(in the rows, 128 means zero)
Here are made-up things, facts about them, and rows of numbers that follow some of those facts. Name the thing behind each unnamed row.

Some rows with their names:
mosik: [101 117 108 109 114 135  89 129 117 127 159 134 124 151 128 141 115 149
 176 112 159  78  99 133 119 119 114]
ristufu: [122  78 118 134 116 138 125 118 126 148 139 139 154 126 123 142 107 208
 173 140 178 141  95 162 154  90 130]
natrevel: [138 126 121 136 134 140 109 125 148 134 111 127 115 122 135 124 145 112
 130 110 127 126 135 135 123 142 121]
flubritri: [116 155 109  80 127 123 181 127 150 129 139 128 120 162 140 168 139  93
 111 122 123 125 147 110 122 113 111]
fitabas: [129 128 127  84 122 125 128 128 123 106 142 139 123 151 127 133 119 112
 134  98 113 129 126 128 117 125 124]
koze: [136 126 128  78 117 123 112 127 125 103 140 143 132 148 127 135 117 101
 118  97 106 150 130 125 121 126 127]
defe: [117  56 142  67 131 104 161 117 127 125 159 121 160 133 134 144 107 105
 142 165 104 100 104 115 130 108 117]
migo: [148 119 121 177 124 121 173 129 126 125  67 127 154 116 103 120 138 114
 153 159 160 158 114 122 135 148 151]
greklek: [130  67 137 116 141 149 161 124 128 143 114 128 151 116 127 142 145 133
 121 149 129 109 117 142 129 123 131]
stumim: [ 98 134 139 169 132 142  96 137 145 141  75 114  87 116 134 147 149 106
 137  54 147 118 157 126 106 158 121]
pala: [124 100 113 105 125 108 136 126 114 127 128 137 132 144 146 123  66 131
  97 154 110 123 123 125 108 108 138]
pubrok: [138 146 116 187 129 144 149 137 128 125  69 128 140 122  98 117 161 100
 138 136 164 141 122 115 117 168 145]
statum: [136 113 129 132 133 158 131 123 127 139 102 131 128 120 129 145 144 147
 110 115 141 132 127 146 124 119 132]
rubrok: [108 143 134 166 134 148 104 134 147 136  90 123  97 120 134 150 153  92
 134  61 144 119 160 125 109 153 121]
fugim: [102 135 180 138 135  97 115 129 118 156 214 117 100  89 138 105 106 202
 160 141 101 155 163 130 156 111 135]
granu: [162 160 124 225 132 129  97 125 128 114  62 109 163 127 109  99 146  91
 124 155 168 138  98 124 130 117 139]
lalu: [167 146 129 226 129 119 106 122 126 113  64 115 167 126 105 108 145 102
 121 166 175 154  94 125 138 113 141]
brado: [114 133 106 108 132 125 119 132 115 124 128 135 108 146 145 119  99 114
  94 124 114  99 126 120  99 134 130]

How the things are related:
(beto, treste, defe); (bevi, treste, klotu); (brivagak, treste, velober)
(defe, treste, faboron); (dizur, treste, statum); (dradir, treste, skeklo)
(dudram, treste, vugrek); (faboron, treste, plalur); (fitabas, treste, dudram)
(flanam, treste, pubrok); (flikim, treste, vebris); (flubritri, treste, stavur)
(fome, treste, tretra); (fugim, treste, nuvek); (gefi, treste, plizur)
(genis, treste, flubritri); (giluk, treste, kamor); (gona, treste, vusi)
(granu, treste, lalu); (gregopa, treste, stamu); (grolin, treste, gona)
(kadre, treste, kule); (kamor, treste, teplam); (keme, treste, klubrastar)
(kifibok, treste, sapem); (kivis, treste, pala); (klarir, treste, rezan)
(kliflam, treste, giluk); (klinastur, treste, trakle); (klotu, treste, plageplen)
(klugodra, treste, pagrik); (koze, treste, gefi); (kozir, treste, migo)
(kule, treste, brado); (kuneskas, treste, koze); (lalu, treste, kifibok)
(lata, treste, beto); (migo, treste, skopigi); (mosik, treste, skiplon)
(nutru, treste, dizur); (nuvek, treste, stumim); (pala, treste, bevi)
(plageplen, treste, kadre); (plalur, treste, tramis); (plasti, treste, klugodra)
(plipal, treste, skestil); (pubrok, treste, vastus); (pusul, treste, klinastur)
(regoplik, treste, kuneskas); (rezan, treste, zopu); (ristufu, treste, mosik)
(rubrok, treste, fugim); (ruklifas, treste, skazim); (sagrak, treste, gregopa)
(sapem, treste, trilu); (sapliklak, treste, genis); (siskik, treste, regoplik)
(skazim, treste, dradir); (skeklo, treste, granu); (skestil, treste, zetrupli)
(skiplon, treste, tesizo); (statrema, treste, goves); (statum, treste, gradok)
(stavur, treste, vilun); (stufe, treste, plipal); (stumim, treste, kliflam)
(teplam, treste, zades); (trakle, treste, sagrak); (tramis, treste, greklek)
(tretra, treste, flikim); (trilu, treste, moklol); (trogal, treste, siskik)
(vilun, treste, pusul); (vugrek, treste, klarir); (vusi, treste, ristufu)
(zades, treste, gripu); (zetrupli, treste, sapliklak); (zopu, treste, trogal)
(zuger, treste, statrema); (beto, gotute, 470); (bevi, gotute, 322)
(brabrur, gotute, 18); (brado, gotute, 18); (brivagak, gotute, 676)
(defe, gotute, 18); (dizur, gotute, 18); (dradir, gotute, 18)
(dudram, gotute, 470); (faboron, gotute, 18); (fitabas, gotute, 18)
(flanam, gotute, 110); (flikim, gotute, 18); (flubritri, gotute, 18)
(fome, gotute, 18); (fugim, gotute, 322); (gefi, gotute, 470)
(genis, gotute, 110); (giluk, gotute, 322); (gona, gotute, 18)
(goves, gotute, 18); (gradok, gotute, 18); (granu, gotute, 676)
(gregopa, gotute, 18); (greklek, gotute, 110); (gripu, gotute, 18)
(grolin, gotute, 322); (kadre, gotute, 676); (kamor, gotute, 110)
(keme, gotute, 322); (kifibok, gotute, 322); (kivis, gotute, 470)
(klarir, gotute, 676); (kliflam, gotute, 18); (klinastur, gotute, 322)
(klotu, gotute, 18); (klubrastar, gotute, 322); (klugodra, gotute, 18)
(koze, gotute, 18); (kozir, gotute, 18); (kule, gotute, 676)
(kuneskas, gotute, 758); (lalu, gotute, 676); (laple, gotute, 758)
(lata, gotute, 18); (lutistu, gotute, 322); (migo, gotute, 676)
(moklol, gotute, 18); (mosik, gotute, 18); (natrevel, gotute, 470)
(nutru, gotute, 676); (nuvek, gotute, 322); (pagrik, gotute, 758)
(pala, gotute, 18); (plageplen, gotute, 322); (plalur, gotute, 676)
(plasti, gotute, 18); (plipal, gotute, 18); (plizur, gotute, 110)
(pubrok, gotute, 676); (pusul, gotute, 470); (regoplik, gotute, 676)
(rezan, gotute, 322); (ristufu, gotute, 110); (rubrok, gotute, 470)
(ruklifas, gotute, 18); (sagrak, gotute, 758); (sapem, gotute, 110)
(sapliklak, gotute, 18); (siskik, gotute, 676); (skazim, gotute, 470)
(skeklo, gotute, 110); (skestil, gotute, 110); (skiplon, gotute, 18)
(skopigi, gotute, 470); (stamu, gotute, 322); (statrema, gotute, 18)
(statum, gotute, 110); (stavur, gotute, 676); (stufe, gotute, 322)
(stumim, gotute, 470); (teplam, gotute, 110); (tesizo, gotute, 110)
(trakle, gotute, 18); (tramis, gotute, 18); (tretra, gotute, 18)
(trilu, gotute, 18); (trogal, gotute, 110); (tuflun, gotute, 110)
(vastus, gotute, 758); (vebris, gotute, 676); (velober, gotute, 18)
(vilun, gotute, 18); (vodras, gotute, 676); (vugrek, gotute, 18)
(vusi, gotute, 110); (zades, gotute, 18); (zetrupli, gotute, 18)
(zopu, gotute, 18); (zuger, gotute, 18)

Name these rows:
No name comes twice in this set of rows, the named rows included.
[159 106 141 135 109 113 166 119 129  99  69 134 157 124 106  62 118 178
 153 164 118 200 113 126 154 152 144] -> kuneskas
[143 161 124 179 141 162  50 128 139 122 103 120 110 134 129 119 162  78
 113  87 137  76 125 131 114 135 108] -> skazim
[140 177  96 166 129 142 189 136 157 133  62 118 127 126 110 136 188  90
 123 129 165 147 133 112 125 163 139] -> stavur
[145 117 126 129 136 141 231 103 155 141 116 139 138 136 138 155 125 144
 133 152 147 181 147 145 148  86 119] -> skestil

The same things again, as new rows of numbers:
Known rows:
moklol: [157 119 134 178 129 167 139  80 121 122 126 148  63 182 141 121 142 134
 127 141 186 152  85 166 131 107 154 120 176 101 159 176 112 113]
zopu: [142 134 175 146 135 137 164  95 165  92  92 113  86 125  98 100 150  99
 141 136  82 142 121 128 109  85 176 148 156 191 156 138 122 154]
bevi: [110 125 114 108 105  88 120 170 158 119 111 136 163 106 148 146 115 165
 162 130 181 150 130  88 102 140  72 163 125  77 136 104 120 135]
trogal: [103 133  92  95 119  78 142 135 162 151 111  54 137 122 120  94 128 132
  79  99  59 133  92  85 141 112 181 166 101 169 149 100 205 177]
genis: [103 119  76  94 138 128 109 147 175 145 160  97 169 156 155 120 121 180
  79  86  63  52 101 129 157 125 121 125  87 110 116  68 137  96]
skazim: [124 162 115  94  91 104  51 151  69 131 129  98 164  46 149 161 147 139
 180 141  74 155 139 168 133 146 126 100 103 119  88 181 178 139]
gripu: [142 131 146 176 112 145 136  61 104 106 148  95  92 163 122 145 140 131
 144 169 136 130  97 156 111 149 155 144 151 142 168 169  97  78]
velober: [153 131 158 161 142 156 138  90 132 115 114 123  82 148 119 141 142 122
 137 147 128 125 121 157 134 109 153 132 140 134 155 153  94 115]
ruklifas: [166 154 146 173 154 156 116  91 107  96 126  94  89 119  92 166 106  94
 157 169  84 153 174 161 113 138 128 143 114 135 128 150  90 137]
tesizo: [104 118  78 111 132  89 116 109 122 174 136  72 129 147 168 139 125 141
  82 110  99 122  89 116 171 135 170 152  85 109 154 116 179 138]
kule: [139  61 145 109 138 105 164 113  64 160 157 183 131 115 143 143 109  93
 113 127 171 122 170  70 161 167 118  90 107 157  87 110 156 129]
statrema: [155 137 149 163 140 161 135  97 133 106 118 125  85 147 108 131 132 117
 138 146 123 131 129 159 121 112 143 133 147 135 145 148  94 121]
defe: [157 139 145 166 139 163 133  97 131 107 122 121  82 148 107 130 129 116
 138 146 126 137 132 159 118 115 142 130 149 133 144 151  98 125]
zuger: [157 146 140 165 139 168 130 105 138  99 127 122  88 144  95 123 120 114
 138 146 117 134 141 161 107 115 133 131 153 137 136 145  97 130]
kliflam: [164 134 140 175 146 164 126  87 115 112 120 127  71 148 118 146 124 112
 140 153 137 156 135 163 129 116 142 129 143 113 142 163 102 132]
kuneskas: [ 99 192 153 137 153 120 177 204 131 140  63 101 214 119  60 115 163 132
  75 127 108 204  89  66 135 111 129 120 105 167 135 137 151 143]
migo: [135  71 137 106 129 111 164 126  75 154 165 182 139 118 127 126 103  93
 111 123 168 114 171  70 145 170 110  92 119 164  84 104 155 128]
gefi: [149 178 134  79  62 100 104 217 120 147  64  86 160  39  68  96 175 179
 137 116  99 146  92 122 135 105 139  98 127 170  98 183 211 156]

Name these rows:
No name comes twice in this set of rows, the named rows included.
[121 129 167 142 139 141 156  75 179  66 117 128  90 131 119  87 139  76
 157 131  61 150 135 139  79  85 174 153 175 195 147 125 125 169] -> fitabas
[ 62 148 118  76 117  91 102 207 183 154 122 158 188 113 151 123 124 144
 142 101 187  55 154 124 104 140  77 176 120  74 156  66  58 108] -> klinastur
[119 106 125  92 117 131 118 200 220  82 123 163 203 111 146 143 119 223
 167 108 133  83 133  94 106 117  18 120 116  79  89  54  84  79] -> stufe
[160 127 125 179 126 173 135  85 124 114 131 147  65 181 129 112 131 131
 127 141 181 155  96 168 118 111 144 118 182 101 149 172 113 123] -> trilu
[140 146 101 102 113  78 153 168 147 181  78  32 131 114  74 109 136 165
  57 108  88 126  80  69 171 115 173 159  77 162 155 118 202 163] -> plizur
[112 120  45 126 115 109 111 114 122 166 160  92 119 176 168 106 108 149
  71 103 143 147  71 127 145 136 154 141 125  83 143 128 193 148] -> sapem
[ 76 139 135  63  75  85  93 135 144  99 118 133 167  56 178  80 180 119
 181 100  49 153  98 149  99  94 172 114 163 181 106 157 212 169] -> dudram
[106 121 127 103 111  84 124 172 165 124 102 140 164 102 154 147 123 165
 161 125 174 140 127  87 111 131  79 163 118  82 137 100 116 132] -> lutistu
[115  76 142  86 139 131 153 154 109 157 180 205 169 129 127 115 108 108
 100 102 157  36 181  91 149 164  89  81 112 159  75  68 108  88] -> stavur
[164 141 153 171 152 152 121  83 103 106 120 101  84 127 108 171 119 103
 152 169  98 149 158 159 130 132 139 141 115 130 139 155  90 128] -> dradir
[ 18 210 121 114 175 135 117 196 125 170 140 156 240 163 132 105 152  81
  73 101 139 103 129 155 122 144 126 133 117 107 156 100  63  97] -> sagrak
[ 77 177 106  62  85 123  47 199 124 157 147 146 191  82 148  95 164 145
 148  91 108  54 124 202 120 129 123 100 139 111 105 141 130 104] -> pusul

Now the same things, written a new way:
Known rows:
faboron: [121 116 120 118 121 142 114 125 110 124 112 107 130 133 152 152 107 144
 134 139 141 114 117 154 125 113 118 128 113 132 148 124 132 122 142]
plalur: [123 119 123 122 125 119 126 129 105 147 149 105 125 124 101 106 105 112
 138 109 119 136 114 100 114 129 135 124 125 135 151 128 193 141 191]
teplam: [157 179 154 119 124 117 137 147 106 181 181 183 124 125 105 105 149 113
 149 109 135 116 137 117 141 124 117 119 134 135 118 159 107 110 123]
plageplen: [120 153 124 133 190 120 119 126 133 143 113 105 169 121  98 104 171 112
 108 195 126 163 113 105 114 137 171 139 149 159 116 109 161 131 120]
klotu: [121 123 121 118 171 124 117 126 125 108 113 110 149 147 189 134 106 132
 157 146 116 114 114 144 137 112 114 158 140 108 116 106 116 112 119]
kadre: [120 138 123 122 122 120 114 126 110 113 154 103 135 122  99 103 105 113
 156 111 120 132 114  99 117 111 121 147 175 107 119 105 176 127 141]
lutistu: [121 123 121 138 121 119 115 128 156 163 112 104 138 121  98 107 164 116
 106 185 151 157 120  99 115 188 160 119 137 185 116 108 130 153 122]
stavur: [121 118 123 118 123 117 149 127 110 124 135 108 123 126 100 122 107 113
 128 112 121 127 119 120 115 165 115 121 178 107 163 110 184 128 177]
vilun: [122 116 124 130 128 154 122 127 121 112 113 142 124 122 170 171 108 160
 120 111 119 113 126 191 118 110 113 138 131 107 145 108 135 112 137]
statrema: [121 116 126 121 123 128 124 126 132 110 112 119 124 132 161 156 108 147
 123 123 125 114 122 154 128 112 113 127 120 110 130 118 112 122 120]
kivis: [136 118 121 140 127 125 116 126 134 108 114 130 128 126 102 106 122 115
 187 137 119 132 115 112 117 127 182 136 117 109 117 106 109 124 122]
grolin: [122 127 123 144 134 119 115 127 130 169 112 104 139 122 100 111 160 120
 105 172 155 169 120 115 116 172 172 119 120 190 116 105 164 149 129]
vusi: [175 165 135 118 121 150 116 147 109 182 183 175 122 122 108 107 196 109
 137 122 138 119 119 114 157 119 113 119 114 168 116 180 123 112 120]
mosik: [120 116 120 117 122 140 115 126 111 122 112 109 129 132 153 153 107 144
 134 137 139 114 117 154 125 111 118 128 113 130 145 123 128 121 137]
nuvek: [121 137 122 136 142 122 115 125 141 186 112 106 121 120 101 112 125 139
 106 151 166 162 133 116 117 172 138 119 137 178 119 106 140 161 120]
kozir: [121 116 124 120 125 127 122 126 130 110 111 119 125 131 157 156 107 148
 127 120 125 114 122 159 127 112 113 128 119 111 132 116 114 121 120]
pagrik: [121 134 122 121 130 120 115 129 135 116 148 133 148 126 112 115 148 109
 117 112 128 117 227 102 114 116 114 143 113 114 149 160 111 115 120]
gregopa: [120 116 129 118 123 145 119 128 123 115 113 127 123 122 168 150 109 167
 118 114 127 114 125 167 121 111 113 153 118 109 123 118 130 112 131]

Which thing is each row?
No name comes twice in this set of rows, the named rows included.
[120 118 122 117 149 126 115 125 127 107 112 113 135 139 175 144 108 139
 144 134 118 114 113 152 132 113 113 143 128 107 121 106 116 116 119] -> pala
[121 116 129 118 127 158 116 128 114 118 114 136 123 122 170 152 108 179
 114 111 127 114 127 188 116 110 112 174 117 109 123 112 157 110 153] -> trakle
[120 141 122 131 143 122 115 125 147 194 112 106 121 122 101 112 115 146
 108 145 173 159 140 115 116 173 126 118 144 174 121 107 131 167 120] -> giluk
[119 133 123 141 141 121 115 125 138 178 113 106 124 122 101 111 136 133
 104 157 162 165 128 117 115 171 148 119 131 179 118 106 148 157 122] -> fugim

Now the same things, written a new way:
Some things and their rows:
gradok: [112 172 122 131 112 133 137 136 123 140 116 104 144 125 107 127 128 111
 114  79 129 110 133 153 130 106]
vodras: [144  96 135 157 127 137 115  81 116 103 151 158 117 156 129 120 132 125
 137 101 152 119 105 113 127 127]
gripu: [110 181 123 136 115 132 144 136 122 140 117 108 148 127 110 127 126 110
 117  88 126 105 135 151 131 103]
stamu: [147  77 130 119 127 130 155 150 127 121 129 185 131 122 141 117 125  82
 134 165  80 169  98 137 124 154]
kifibok: [193  81 125 115 122 113 147 161 131 101 142 156 136  98 153 127 120 105
 138 180 138 195 114 131 124 177]
flubritri: [ 83 174 123 117 110 104 118 142 144 152 110 116 133 134 114 127 106 122
 120  56 150 136 133 143 129  98]
skestil: [156  34 130 153 149 101 107 131 143 147 199 123 120 135 130 137 109 175
  96 167 111 122 117 109 120 104]
kamor: [163  97 135 161 158 116 143 124 133 133 189 133 134 140 137 137 120 142
 114 206  89  85 143  87 113 111]
tramis: [108 178 123 129 112 139 108 134 127 141 106  87 136 118 125 127 131 114
 118  92 135 126 137 151 132 104]
skiplon: [105 178 123 132 112 139 107 135 127 141 106  88 136 119 126 127 132 115
 117  92 134 125 135 151 132 105]
giluk: [159 133 138 162 136 116 159 141 134 124 123 192 141 112 165 124 114  78
 162 222  94 148 115 118 125 147]
dradir: [143 185 118 118 109 120 131 145 129 123 114  80 144 109 118 135 125 125
 113  92 173 136 152 142 130 126]
plageplen: [180  64 136 138 124 153 162 138 145 140  59 183 112  98 139 127 116  99
 147 180  83 179 124 130 131 177]
zuger: [107 186 123 125 115 129 129 136 130 138 103 100 140 122 117 131 125 113
 114  89 140 120 143 146 133 110]
ristufu: [152  47 129 130 147 137  86 127 133 133 183  96 114 131 146 132 136 158
  97 186  88 129 129 104 116 114]
gefi: [ 92 116 133 145 155 132 147 141 108 122 130 165 118 127 132 128 150 184
 151 134 127 129 129 124 139 151]
nuvek: [155 121 137 148 134 118 149 143 135 124 119 187 136 112 163 124 114  80
 159 208  97 158 113 122 126 151]
stumim: [100 167 138 183 155 129 156 135 110 129 130 171 126 122 149 125 143 170
 182 166 129 114 145 104 130 137]

Name these rows:
No name comes twice in this set of rows, the named rows included.
[109 185 124 124 114 131 118 135 132 139 101  96 137 119 122 131 126 117
 118  94 140 124 143 146 133 109] -> lata
[135 167 127 137 111 156 148 126 143 156  43 101 122 106 105 136 120 123
 125  85 128 122 163 140 137 129] -> klotu
[140  86 133 106 145 121 136 145 136 109 102 177 129 115 153 135 125  95
 120 199  95 166 103 142 141 173] -> rezan
[112  98 130  57 124 125 152 158 141 114 102 198 120 142 143 114 121  66
 141 147  79 188 121 111 116 167] -> klinastur
[117 120 130 144 146 130 142 148 109 116 137 146 118 116 137 126 150 188
 159 135 153 148 141 115 131 157] -> skazim
[138 101 136 158 125 145  72  79 120 105 144 137 106 142 155 119 139 130
 143 118 159 141 106 110 128 124] -> plalur
[ 70 201 121  62 110 133 145 143 134 130  86 119 131 148 107 123 126  88
 118  56 123 131 164 124 122 123] -> trakle
[141  34 129 135 147  95 108 135 146 147 196 134 117 147 124 134 105 170
  94 143 106 127 118 104 116 104] -> genis
[113 204 126 144 119 125 142 134 127 140 111 109 146 122 119 131 122 108
 124 103 136 102 145 142 130 104] -> zades
[156  78 132 130 128 120 136 151 137 125 122 177 127 110 155 123 117  97
 142 183 101 178 100 136 129 156] -> stufe

